Below is a small trained network, with its code and all its weights. Each question gives an input and a class and asks what happens when units are switched off, that is, made to give their printed mean instead of their output.

import numpy as np


def w(rows, s, z=0):
    codes = np.array(rows[::2]) - 128.0
    scale = np.full(codes.shape[1], s)
    scale[-1] = z or s
    return codes * scale


def norm(h):
    return h / np.sqrt((h * h).mean(-1, keepdims=True) + 1e-5)


def f(y):
    return np.maximum(y, 0)


def log_softmax(a):
    a = a - a.max(-1, keepdims=True)
    return a - np.log(np.exp(a).sum(-1, keepdims=True))


def net(x, mask):
    res = np.array(x, float).reshape(1, 7) / 4 @ E
    u = 0
    for l in range(3):
        y = f(norm(res) @ A[l][:, :-1].T + A[l][:, -1])
        res = res + np.where(mask[u : u + 12], y, B[l][:, -1]) @ B[l][:, :-1]
        u += 12
    return log_softmax(norm(res)[-1] @ U[:, :-1].T + U[:, -1])


A, B = {}, {}
E = w([
[51,98,105,237,129,137,2,58,187],'x0',
[186,21,105,167,114,56,147,178,181],'x1',
[140,111,177,136,50,168,140,97,129],'x2',
[205,133,36,121,107,178,112,70,140],'x3',
[95,82,114,218,191,155,215,58,44],'x4',
[116,197,102,177,55,105,147,136,91],'x5',
[223,163,175,201,164,163,91,179,107],'x6',
],0.0043)
A[0] = w([
[108,88,95,214,137,140,215,111,102,35],'0.n0',
[159,172,95,160,91,126,126,114,111,97],'0.n1',
[83,250,89,177,94,78,182,117,125,84],'0.n2',
[176,134,8,118,98,179,124,100,122,26],'0.n3',
[137,83,169,57,242,146,127,84,193,77],'0.n4',
[145,44,165,119,3,154,129,88,83,110],'0.n5',
[122,147,15,131,217,80,104,190,89,130],'0.n6',
[100,112,116,137,95,144,93,156,168,96],'0.n7',
[58,89,96,35,71,57,144,52,121,3],'0.n8',
[104,140,63,89,167,58,101,143,100,98],'0.n9',
[152,133,103,80,121,154,191,199,137,72],'0.n10',
[137,140,78,195,59,48,155,161,129,124],'0.n11',
],0.0063,0.0027)
B[0] = w([
[123,82,154,147,248,101,150,73,99,223],'0.n0',
[161,81,117,110,142,179,124,118,137,178],'0.n1',
[123,29,149,76,83,224,107,146,87,218],'0.n2',
[209,99,105,47,245,129,58,57,163,211],'0.n3',
[132,44,126,103,29,216,111,142,53,253],'0.n4',
[133,140,192,145,94,165,186,91,219,209],'0.n5',
[154,136,240,160,21,185,184,51,204,245],'0.n6',
[130,138,87,129,162,61,154,85,97,185],'0.n7',
[83,153,2,152,222,172,170,253,196,239],'0.n8',
[95,140,164,148,77,166,178,108,209,202],'0.n9',
[127,147,65,184,77,50,166,63,67,225],'0.n10',
[141,18,143,94,111,169,100,158,114,222],'0.n11',
],0.0069,0.0031)
A[1] = w([
[112,216,170,55,146,181,147,129,108,126],'1.n0',
[221,134,198,175,162,163,75,155,81,85],'1.n1',
[3,106,234,147,120,76,140,220,93,26],'1.n2',
[185,199,166,190,139,128,97,180,128,69],'1.n3',
[153,176,109,46,33,85,27,202,206,93],'1.n4',
[88,147,83,204,85,62,27,69,115,75],'1.n5',
[78,213,118,116,164,200,77,86,77,72],'1.n6',
[96,125,104,82,88,188,73,113,49,102],'1.n7',
[177,22,102,144,108,113,119,170,123,2],'1.n8',
[113,88,174,139,165,201,63,138,189,158],'1.n9',
[131,173,237,169,105,170,194,122,254,100],'1.n10',
[202,148,170,62,122,94,172,138,73,96],'1.n11',
],0.0077,0.002)
B[1] = w([
[144,54,154,175,107,62,150,125,192,192],'1.n0',
[72,132,43,153,156,204,151,167,185,204],'1.n1',
[236,85,43,38,182,171,70,63,169,196],'1.n2',
[144,137,91,179,164,189,142,198,171,152],'1.n3',
[93,69,182,161,254,173,191,43,42,224],'1.n4',
[92,120,40,108,70,47,136,132,88,162],'1.n5',
[148,91,181,128,157,36,169,143,200,192],'1.n6',
[119,110,201,133,109,131,82,187,168,198],'1.n7',
[78,158,246,103,117,91,82,199,200,193],'1.n8',
[156,152,78,124,34,80,185,138,54,254],'1.n9',
[160,228,161,131,65,154,149,43,126,209],'1.n10',
[77,132,41,130,54,70,109,96,90,187],'1.n11',
],0.009,0.0066)
A[2] = w([
[53,93,77,78,144,174,152,157,182,78],'2.n0',
[131,130,254,176,178,9,112,159,221,161],'2.n1',
[101,158,70,60,105,56,203,157,107,166],'2.n2',
[128,192,150,84,95,110,116,121,110,85],'2.n3',
[93,108,196,195,248,128,154,92,5,4],'2.n4',
[187,115,141,134,151,98,87,111,202,118],'2.n5',
[199,29,106,147,89,81,171,136,111,207],'2.n6',
[198,205,105,196,155,154,120,249,112,33],'2.n7',
[243,136,79,60,164,163,29,80,122,59],'2.n8',
[90,150,88,171,85,54,40,91,103,67],'2.n9',
[149,148,139,140,156,186,93,127,83,176],'2.n10',
[98,80,174,77,44,236,56,168,55,82],'2.n11',
],0.0079,0.0014)
B[2] = w([
[157,143,149,217,136,164,116,156,177,193],'2.n0',
[178,200,130,128,117,8,180,182,167,178],'2.n1',
[115,94,42,192,107,140,100,145,87,180],'2.n2',
[162,171,129,169,139,174,123,128,98,137],'2.n3',
[122,123,173,139,249,109,126,43,82,177],'2.n4',
[199,134,116,108,134,84,124,140,130,162],'2.n5',
[79,190,159,72,129,105,94,149,85,255],'2.n6',
[67,38,65,186,160,144,186,113,223,145],'2.n7',
[191,69,80,42,148,137,36,129,137,163],'2.n8',
[121,124,68,96,113,161,189,172,24,152],'2.n9',
[84,93,136,133,117,74,144,121,150,139],'2.n10',
[50,122,195,127,168,183,68,159,113,167],'2.n11',
],0.011,0.0089)
U = w([
[105,81,159,137,254,95,163,40,73,136],'0',
[109,70,43,216,138,181,164,171,222,140],'1',
[67,120,30,110,40,90,121,152,13,133],'2',
[167,145,180,92,92,19,144,186,191,144],'3',
[211,73,83,31,143,134,60,96,154,134],'4',
[52,102,235,115,111,176,79,181,120,130],'5',
[166,149,154,133,25,176,172,29,143,118],'6',
[159,201,127,153,131,190,87,136,92,1],'7',
],0.0094,0.0087)

Each question gives the input, the list of numbers given to net, and the class t.
The units are the neurons (one row each of A and B). Each row of codes is followed by its name. A weight is (code - 128) times the scale printed after its matrix; where a second scale follows, it is the last column's (A, B and U).
mask holds one flag per neuron, layer by layer. A switched-off neuron (its flag False) gives its mean, the last column of its row in B, instead of its output. The means were averaged over made-up inputs and are rounded, as every weight is.
A unit's drop is (log p(t) with every unit on - log p(t) with that unit switched off) / (log p(t) with every unit on - log p(t) with every unit switched off).
The circuit of an input: a set's keep is (log p(t) with only the set's units on - log p(t) with every unit switched off) / (log p(t) with every unit on - log p(t) with every unit switched off). Starting from the 12 units with the biggest drops (on a tie, the unit counted first), units are removed one at a time, each time the one whose removal leaves the highest keep (on an exact tie, the one counted first), for as long as the keep stays at least 0.8.
units of the circuit, in order: the units of the circuit, biggest drop first
top k neurons: the k neurons with the biggest drops, biggest first
top k neurons in layer l: the k neurons of layer l with the biggest drops, biggest first
input [1,7,-3,2,-3,-8,2], class 5: units of the circuit, in order => 0.n4, 2.n11, 1.n6
input [-4,-5,4,-1,-3,4,3], class 3: top 2 neurons in layer 2 => 2.n1, 2.n2
input [-6,0,2,2,-1,-7,-6], class 5: units of the circuit, in order => 0.n4, 2.n11
input [1,2,3,0,-4,5,-8], class 1: units of the circuit, in order => 0.n8
input [-6,7,3,-6,-3,6,7], class 1: top 3 neurons => 1.n3, 1.n1, 2.n7
input [-7,-7,-2,-4,6,-8,-4], class 5: units of the circuit, in order => 0.n4, 1.n4, 1.n7
input [4,8,6,0,5,6,-2], class 3: units of the circuit, in order => 1.n8, 2.n1
input [-8,-6,4,4,-5,-6,-3], class 2: top 3 neurons in layer 0 => 0.n10, 0.n2, 0.n11
input [-7,0,7,-6,-5,-6,4], class 2: top 2 neurons => 1.n11, 0.n6
input [-1,-2,6,8,5,-3,-6], class 4: top 4 neurons => 0.n3, 1.n4, 1.n1, 2.n8
input [0,-4,0,6,6,-8,-7], class 5: units of the circuit, in order => 0.n4, 1.n7
input [5,6,-7,-2,0,8,-5], class 5: top 3 neurons => 0.n11, 0.n2, 1.n6
input [-4,-4,6,-6,4,8,-4], class 5: units of the circuit, in order => 0.n2, 2.n11
input [-6,4,-2,8,6,3,5], class 4: top 2 neurons => 0.n3, 1.n4
input [-5,-5,-3,-5,6,-6,-8], class 1: top neuron => 1.n4
input [1,-7,5,-6,-5,2,-6], class 3: units of the circuit, in order => 1.n0, 2.n1
input [2,-7,7,-7,-2,6,6], class 3: units of the circuit, in order => 1.n6, 2.n1
input [8,-8,-5,0,4,2,-8], class 1: units of the circuit, in order => 0.n8, 2.n6
input [7,7,-1,-2,6,-7,0], class 2: top 3 neurons => 1.n4, 1.n9, 1.n6
input [7,6,-1,1,6,-1,-4], class 2: top 2 neurons => 1.n4, 1.n5
input [8,5,-2,2,-6,3,5], class 2: units of the circuit, in order => 1.n5
input [-4,5,7,-2,-2,2,3], class 6: top 2 neurons in layer 1 => 1.n10, 1.n6
input [-2,-5,-7,0,-1,-6,7], class 1: top 2 neurons in layer 1 => 1.n1, 1.n3
